Here is a tiny trained network, its code and every weight. The questions are about switching its units off for an input and a target symbol, where a switched-off unit gives its printed mean instead of its output.

import numpy as np


def w(rows, s, z=0):
    codes = np.array(rows[::2]) - 128.0
    scale = np.full(codes.shape[1], s)
    scale[-1] = z or s
    return codes * scale


def norm(h):
    return h / np.sqrt((h * h).mean(-1, keepdims=True) + 1e-5)


def softmax(a):
    e = np.exp(a - a.max(-1, keepdims=True))
    return e / e.sum(-1, keepdims=True)


def log_softmax(a):
    a = a - a.max(-1, keepdims=True)
    return a - np.log(np.exp(a).sum(-1, keepdims=True))


def net(x, mask):
    ids = ['αβγδθλμξπτφψω'.index(c) for c in x.split()]
    T = len(ids)
    res = E[ids] + P[:T]
    u = 0
    for l in range(3):
        r = norm(res)
        for j in range(2):
            rows = slice(4 * j, 4 * j + 4)
            q, k, v = (r @ M[l][rows].T for M in (Q, K, V))
            z = softmax(np.where(np.tri(T) > 0, q @ k.T / 4**0.5, -1e9)) @ v
            o = O[l][rows]
            res = res + np.where(mask[u + j], z, o[:, -1]) @ o[:, :-1]
        u += 2
    return log_softmax(norm(res)[-1] @ U[:, :-1].T + U[:, -1])


Q, K, V, O = {}, {}, {}, {}
E = w([
[157,210,54,195,152,103,148,139,13,109,102],'α',
[88,153,72,156,12,151,106,53,111,173,227],'β',
[42,231,137,134,15,68,117,115,99,126,126],'γ',
[170,134,186,188,112,240,139,152,44,187,198],'δ',
[85,92,140,68,158,190,112,129,47,9,165],'θ',
[38,126,143,254,221,173,134,137,131,118,52],'λ',
[194,118,74,115,108,232,119,34,195,102,97],'μ',
[220,102,25,35,65,116,147,143,126,127,170],'ξ',
[106,235,145,21,221,140,138,121,156,188,139],'π',
[169,193,203,221,173,132,116,79,161,69,197],'τ',
[55,113,40,168,177,79,139,164,219,78,188],'φ',
[155,217,101,162,86,178,160,222,209,79,105],'ψ',
[27,99,89,180,61,209,124,129,123,179,84],'ω',
],0.0041)
P = w([
[149,137,124,128,143,129,3,157,125,144,120],'0',
[142,135,110,140,131,129,30,150,126,132,130],'1',
[128,147,110,135,136,139,59,139,126,121,139],'2',
[118,147,102,132,140,147,78,132,125,114,134],'3',
[120,151,102,131,134,147,97,132,124,109,139],'4',
[116,155,101,132,135,156,112,125,123,110,139],'5',
[115,154,108,128,133,154,126,120,120,110,136],'6',
[118,151,110,128,130,153,142,121,122,112,146],'7',
[115,145,113,126,130,149,155,116,122,118,139],'8',
[110,145,122,122,130,144,170,113,120,116,140],'9',
[112,135,125,118,129,138,187,109,122,118,137],'10',
[108,131,132,124,125,131,209,106,122,116,138],'11',
[107,138,131,126,124,138,230,97,124,118,140],'12',
],0.0063)
Q[0] = w([
[229,35,133,150,132,43,98,93,116,131,49],'0.h1',
[101,156,27,77,127,147,171,163,62,129,114],'0.h1',
[198,107,141,138,110,77,100,180,142,255,130],'0.h1',
[101,90,161,111,105,46,51,158,107,121,148],'0.h1',
[138,107,143,158,128,59,82,86,144,230,50],'0.h2',
[89,189,92,116,166,206,150,27,77,100,164],'0.h2',
[85,113,126,87,77,151,120,91,145,114,76],'0.h2',
[147,95,243,115,90,73,69,189,114,105,63],'0.h2',
],0.007)
K[0] = w([
[102,141,139,122,131,139,27,182,139,156,131],'0.h1',
[119,125,168,135,123,157,196,83,166,111,166],'0.h1',
[131,106,127,131,137,135,2,136,133,99,116],'0.h1',
[176,143,125,141,132,144,63,146,150,148,104],'0.h1',
[163,125,127,136,133,126,55,191,131,106,148],'0.h2',
[115,121,124,136,111,116,252,126,138,117,141],'0.h2',
[149,135,130,155,179,98,148,131,116,145,151],'0.h2',
[136,124,91,134,135,111,40,128,139,159,125],'0.h2',
],0.0098)
V[0] = w([
[151,157,134,104,108,135,112,25,191,93,84],'0.h1',
[118,151,109,135,102,163,128,122,146,232,156],'0.h1',
[83,148,204,206,152,147,103,88,155,110,166],'0.h1',
[86,112,170,47,141,166,116,177,182,114,134],'0.h1',
[55,76,112,101,134,128,97,48,144,179,92],'0.h2',
[140,61,130,84,110,187,122,146,67,97,152],'0.h2',
[99,196,202,134,138,110,96,74,62,127,136],'0.h2',
[113,159,157,89,4,132,131,151,123,117,68],'0.h2',
],0.0047)
O[0] = w([
[136,58,152,236,213,46,122,116,91,129,168,127],'0.h1',
[118,134,71,150,162,189,147,205,116,43,179,107],'0.h1',
[231,188,198,106,150,56,134,102,139,56,192,191],'0.h1',
[86,201,147,218,101,145,111,36,96,108,133,207],'0.h1',
[179,198,65,196,211,126,161,145,85,216,167,54],'0.h2',
[56,192,168,148,115,57,116,134,190,157,78,238],'0.h2',
[198,113,24,163,82,87,133,89,208,93,104,249],'0.h2',
[78,109,95,100,250,139,121,2,183,121,110,7],'0.h2',
],0.0036,0.0016)
Q[1] = w([
[174,82,81,133,177,180,114,193,68,78,142],'1.h1',
[126,216,82,192,29,125,144,88,151,121,108],'1.h1',
[148,141,177,194,109,64,98,138,173,222,52],'1.h1',
[68,254,109,156,61,119,198,49,160,119,121],'1.h1',
[132,215,101,137,99,178,172,93,93,83,139],'1.h2',
[120,191,133,148,82,170,178,136,130,95,129],'1.h2',
[165,129,122,143,67,139,103,114,157,156,118],'1.h2',
[159,100,155,100,127,56,81,104,166,210,108],'1.h2',
],0.0058)
K[1] = w([
[174,148,78,139,160,168,93,182,145,168,196],'1.h1',
[72,133,171,41,170,122,219,75,103,75,177],'1.h1',
[62,113,125,93,102,52,21,67,83,96,123],'1.h1',
[81,89,180,86,133,134,232,68,119,98,125],'1.h1',
[64,112,136,114,125,119,211,118,142,112,182],'1.h2',
[88,107,146,97,125,109,201,99,115,119,157],'1.h2',
[101,155,132,97,147,110,85,138,100,85,137],'1.h2',
[152,133,154,163,143,130,2,152,113,104,102],'1.h2',
],0.0058)
V[1] = w([
[145,130,169,146,249,142,131,203,54,93,103],'1.h1',
[30,154,102,190,160,187,127,145,192,151,34],'1.h1',
[61,11,104,30,177,198,107,151,40,83,206],'1.h1',
[99,188,167,204,48,163,122,152,81,209,110],'1.h1',
[161,129,134,55,50,26,130,194,171,139,167],'1.h2',
[211,135,131,224,135,178,151,149,3,92,137],'1.h2',
[69,106,130,121,218,39,122,145,175,98,158],'1.h2',
[113,102,64,219,120,116,157,60,196,105,145],'1.h2',
],0.0019)
O[1] = w([
[92,110,105,128,53,148,183,67,169,132,106,93],'1.h1',
[188,77,156,113,81,96,130,117,86,92,188,232],'1.h1',
[200,227,131,202,94,20,124,104,184,149,84,254],'1.h1',
[177,48,82,112,176,145,149,128,197,47,154,159],'1.h1',
[134,124,137,206,209,174,145,62,103,156,117,47],'1.h2',
[32,125,173,44,134,82,125,119,251,156,85,208],'1.h2',
[174,110,119,123,68,213,148,117,118,139,99,94],'1.h2',
[162,153,193,50,120,181,90,200,129,141,112,219],'1.h2',
],0.0018,0.00036)
Q[2] = w([
[147,2,142,152,126,92,85,140,91,179,138],'2.h1',
[155,134,111,107,218,166,124,150,123,79,113],'2.h1',
[135,106,148,92,162,98,99,127,106,193,151],'2.h1',
[67,173,87,126,170,94,179,167,104,37,131],'2.h1',
[150,90,158,83,171,125,97,124,35,217,125],'2.h2',
[141,150,113,29,113,156,134,134,148,108,238],'2.h2',
[113,175,81,119,71,178,178,66,25,39,196],'2.h2',
[175,75,138,151,133,154,116,176,52,88,117],'2.h2',
],0.0069)
K[2] = w([
[154,141,114,134,153,138,40,157,135,140,118],'2.h1',
[118,115,74,152,97,144,152,115,127,162,168],'2.h1',
[153,115,113,156,119,122,59,132,134,111,111],'2.h1',
[136,111,135,144,131,150,217,104,155,147,136],'2.h1',
[133,117,114,151,117,121,77,170,168,116,156],'2.h2',
[151,96,129,152,131,120,205,167,117,110,98],'2.h2',
[108,131,144,128,150,122,254,118,158,131,143],'2.h2',
[150,153,88,128,183,139,113,168,144,138,154],'2.h2',
],0.0096)
V[2] = w([
[205,155,182,80,224,142,88,142,156,126,93],'2.h1',
[54,117,139,100,180,46,171,159,93,120,163],'2.h1',
[93,140,75,171,174,118,119,193,145,49,68],'2.h1',
[107,142,83,82,93,47,136,94,136,70,246],'2.h1',
[120,123,145,12,177,151,157,122,142,142,124],'2.h2',
[124,91,70,85,61,71,100,96,137,164,240],'2.h2',
[144,140,116,84,145,149,99,98,3,109,125],'2.h2',
[119,57,137,190,88,209,120,107,130,104,146],'2.h2',
],0.0037)
O[2] = w([
[89,110,116,160,54,140,247,87,98,94,133,92],'2.h1',
[199,148,90,118,85,169,12,125,136,145,125,88],'2.h1',
[158,102,188,82,124,111,164,53,74,218,132,221],'2.h1',
[141,55,156,183,128,112,20,154,124,187,60,255],'2.h1',
[94,161,118,187,107,119,48,122,129,109,208,83],'2.h2',
[121,144,237,156,120,220,228,119,199,116,135,138],'2.h2',
[92,89,117,99,97,66,175,99,200,191,165,177],'2.h2',
[147,188,164,156,169,98,127,164,130,111,4,112],'2.h2',
],0.0035,0.0034)
U = w([
[151,15,117,16,78,134,185,151,176,195,124,195],'α',
[130,71,114,173,194,92,52,241,197,144,144,209],'β',
[206,59,84,148,200,202,124,21,184,123,69,106],'γ',
[113,204,81,109,101,159,180,199,222,14,81,32],'δ',
[109,188,162,178,56,44,101,66,182,200,65,171],'θ',
[207,141,43,134,111,60,148,158,25,129,77,124],'λ',
[83,85,176,209,217,64,247,144,85,151,129,169],'μ',
[2,91,82,164,140,212,138,174,111,211,63,23],'ξ',
[125,131,32,216,56,185,118,83,109,111,243,90],'π',
[249,92,207,140,129,55,165,108,163,71,180,1],'τ',
[195,144,229,141,89,212,117,192,46,185,134,131],'φ',
[65,75,180,65,155,131,77,85,62,50,119,194],'ψ',
[131,219,112,52,222,134,140,110,133,182,187,130],'ω',
],0.0056,0.002)

Each question gives the input, a string of symbols that net reads in full, and the target symbol t.
The units are the heads (4 rows each of Q, K, V and O). Each row of codes is followed by its name. A weight is (code - 128) times the scale printed after its matrix; where a second scale follows, it is the last column's (O and U).
mask holds one flag per head, layer by layer. A switched-off head (its flag False) gives its mean, the last column of its rows in O, instead of its output. The means were averaged over made-up inputs and are rounded, as every weight is.
A unit's drop is (log p(t) with every unit on - log p(t) with that unit switched off) / (log p(t) with every unit on - log p(t) with every unit switched off).
The circuit of an input: a set's keep is (log p(t) with only the set's units on - log p(t) with every unit switched off) / (log p(t) with every unit on - log p(t) with every unit switched off). Starting from all 6 units, units are removed one at a time, each time the one whose removal leaves the highest keep (on an exact tie, the one counted first), for as long as the keep stays at least 0.8.
units of the circuit, in order: the units of the circuit, biggest drop first
which heads matter: for each layer, one digit per head in row order, 1 if its drop is at least 0.15 and else 0, layers parted by /
input θ π μ θ ω ω π α, target π: units of the circuit, in order	2.h2
input θ ω π α φ, target α: units of the circuit, in order	2.h2; 0.h1; 2.h1
input θ τ φ β φ θ φ γ φ θ θ, target θ: units of the circuit, in order	0.h2; 0.h1; 1.h1
input β π θ π π δ, target π: which heads matter	00 / 00 / 11
input ψ θ ξ φ α μ θ β θ π α π δ, target π: units of the circuit, in order	2.h2; 2.h1
input γ δ θ μ ψ ψ θ α ψ π, target ψ: which heads matter	01 / 00 / 01
input θ θ π ψ φ θ ψ μ π γ ξ θ, target ξ: which heads matter	10 / 00 / 00
input θ μ θ, target μ: units of the circuit, in order	2.h1; 0.h1
input τ α α θ π ω, target π: which heads matter	10 / 00 / 01
input θ π θ α π θ μ θ θ α α π α, target π: which heads matter	00 / 00 / 01
input θ θ ξ τ θ φ θ λ φ, target λ: which heads matter	01 / 00 / 01
input π θ α θ π π α φ θ φ π, target φ: which heads matter	01 / 00 / 11
input θ α β α, target β: which heads matter	10 / 00 / 10
input ω φ α μ θ μ φ φ φ θ π ω θ, target ω: which heads matter	01 / 00 / 10
input θ ω ξ δ θ π, target θ: which heads matter	10 / 10 / 00
input φ θ φ λ, target φ: units of the circuit, in order	0.h2; 0.h1
input π μ π δ α, target δ: which heads matter	11 / 00 / 00
input θ π φ φ, target φ: units of the circuit, in order	0.h2; 2.h2; 2.h1
input θ θ μ φ α θ ψ, target θ: units of the circuit, in order	1.h1; 0.h1
input α μ τ φ μ φ π θ θ δ δ θ, target δ: units of the circuit, in order	2.h1; 0.h1
input θ π ξ π θ, target π: which heads matter	01 / 00 / 01
input μ θ ω β θ, target β: units of the circuit, in order	2.h1; 0.h2
input θ ξ ξ β θ ξ δ τ α, target τ: which heads matter	11 / 00 / 00
input θ θ γ δ, target γ: units of the circuit, in order	0.h2
input ξ λ π θ π λ π π φ φ, target β: which heads matter	00 / 00 / 10
input π φ π φ θ τ α π μ, target π: units of the circuit, in order	2.h2; 0.h1
input δ φ α θ μ θ π ξ α ψ, target α: units of the circuit, in order	0.h1; 0.h2
input τ π θ α ξ θ ξ ψ δ ξ, target δ: units of the circuit, in order	2.h2; 2.h1; 0.h1
input π θ φ θ π θ, target π: which heads matter	00 / 00 / 01
input π τ θ μ φ ξ π φ θ φ ω θ, target ω: units of the circuit, in order	0.h2; 2.h1
